Below is a small trained network, with its code and all its weights. Each question gives an input and a class and asks what happens when units are switched off, that is, made to give their printed mean instead of their output.

import numpy as np


def w(rows, s, z=0):
    codes = np.array(rows[::2]) - 128.0
    scale = np.full(codes.shape[1], s)
    scale[-1] = z or s
    return codes * scale


def f(y):
    return y / 2 * (1 + np.tanh(0.7978845608 * (y + 0.044715 * y**3)))


def log_softmax(a):
    a = a - a.max(-1, keepdims=True)
    return a - np.log(np.exp(a).sum(-1, keepdims=True))


def net(x, mask):
    res = np.array(x, float).reshape(1, 6) / 4 @ E
    y = f(res @ A[0][:, :-1].T + A[0][:, -1])
    res = res + np.where(mask, y, B[0][:, -1]) @ B[0][:, :-1]
    return log_softmax(res[-1] @ U[:, :-1].T + U[:, -1])


A, B = {}, {}
E = w([
[111,91,177,132,127,178,204,9,203,112,161],'x0',
[161,150,114,42,174,199,160,165,70,202,153],'x1',
[139,120,135,135,139,124,132,131,119,123,124],'x2',
[52,125,212,106,157,150,82,132,68,85,176],'x3',
[151,143,123,169,146,127,126,118,113,132,157],'x4',
[147,150,136,139,123,135,134,134,122,105,134],'x5',
],0.015)
A[0] = w([
[198,144,77,153,107,120,155,123,176,184,56,230],'neuron 0',
[129,83,169,118,135,200,236,15,180,114,167,144],'neuron 1',
[83,109,173,188,104,116,186,69,190,74,155,168],'neuron 2',
[91,175,105,162,111,64,48,151,117,81,76,246],'neuron 3',
[143,128,127,205,131,112,73,97,106,162,139,206],'neuron 4',
[192,165,114,5,189,238,170,135,81,213,164,155],'neuron 5',
[176,117,40,138,115,115,151,86,155,125,71,175],'neuron 6',
[136,177,108,120,136,151,71,212,71,188,119,184],'neuron 7',
[87,96,150,141,169,136,74,104,103,117,175,183],'neuron 8',
[220,105,47,135,73,118,182,137,178,165,111,218],'neuron 9',
],0.011)
B[0] = w([
[239,130,90,163,97,91,156,176,158,148,9,220],'neuron 0',
[43,203,130,213,166,151,188,101,116,192,123,255],'neuron 1',
[94,131,95,132,92,171,179,21,154,167,86,235],'neuron 2',
[109,103,111,94,67,61,43,110,119,79,106,225],'neuron 3',
[145,107,136,110,116,101,122,105,153,75,111,174],'neuron 4',
[145,194,160,137,212,127,165,214,50,194,183,244],'neuron 5',
[169,126,80,170,149,125,169,157,143,149,60,198],'neuron 6',
[143,82,85,77,137,113,126,208,63,115,149,220],'neuron 7',
[65,100,178,106,109,147,122,120,156,107,133,186],'neuron 8',
[180,169,71,177,179,34,132,163,155,169,77,227],'neuron 9',
],0.012,0.024)
U = w([
[188,63,112,146,71,94,59,163,179,62,58,208],'0',
[206,118,113,83,149,93,141,189,80,138,105,22],'1',
[68,84,163,58,117,74,46,84,92,30,122,227],'2',
[107,72,162,60,162,175,83,190,45,78,215,172],'3',
[144,121,78,170,125,148,167,67,172,126,63,122],'4',
[133,191,139,183,183,115,158,146,114,183,108,3],'5',
[76,104,215,118,72,219,132,41,169,116,119,170],'6',
[81,159,222,126,163,254,128,119,78,153,202,91],'7',
],0.0091,0.0028)

Each question gives the input, the list of numbers given to net, and the class t.
The units are the neurons (one row each of A and B). Each row of codes is followed by its name. A weight is (code - 128) times the scale printed after its matrix; where a second scale follows, it is the last column's (A, B and U).
mask holds one flag per neuron, in row order. A switched-off neuron (its flag False) gives its mean, the last column of its row in B, instead of its output. The means were averaged over made-up inputs and are rounded, as every weight is.
A unit's drop is (log p(t) with every unit on - log p(t) with that unit switched off) / (log p(t) with every unit on - log p(t) with every unit switched off).
The circuit of an input: a set's keep is (log p(t) with only the set's units on - log p(t) with every unit switched off) / (log p(t) with every unit on - log p(t) with every unit switched off). Starting from all 10 units, units are removed one at a time, each time the one whose removal leaves the highest keep (on an exact tie, the one counted first), for as long as the keep stays at least 0.8.
units of the circuit, in order: the units of the circuit, biggest drop first
most important unit: the unit with the biggest drop
k most important neurons: the k neurons with the biggest drops, biggest first
drop when u is switched off: that unit's drop, to one decimal
input [-1,-8,-3,7,-1,2], class 2: most important unit => neuron 3
input [8,2,7,2,-6,-6], class 7: units of the circuit, in order => neuron 9; neuron 0
input [0,-7,-5,6,-7,-2], class 2: 2 most important neurons => neuron 3; neuron 1
input [5,-3,6,0,-1,8], class 4: 2 most important neurons => neuron 5; neuron 2
input [-4,0,1,2,-1,6], class 2: 2 most important neurons => neuron 5; neuron 0
input [3,-6,0,1,-1,-3], class 6: units of the circuit, in order => neuron 9; neuron 0
input [0,2,5,-7,-2,-2], class 1: 2 most important neurons => neuron 1; neuron 0
input [-7,-1,0,-1,0,0], class 0: 2 most important neurons => neuron 5; neuron 3
input [0,-2,-7,2,1,-3], class 2: 2 most important neurons => neuron 1; neuron 0
input [-2,-2,3,-7,-1,7], class 0: drop when neuron 8 is switched off => 0.0
input [-3,-1,-7,-4,3,-2], class 0: drop when neuron 5 is switched off => 0.2
input [-2,6,-2,-4,3,3], class 1: drop when neuron 1 is switched off => 0.4
input [1,-1,3,-2,1,1], class 4: drop when neuron 5 is switched off => 1.0
input [0,-2,8,6,0,-3], class 2: most important unit => neuron 1
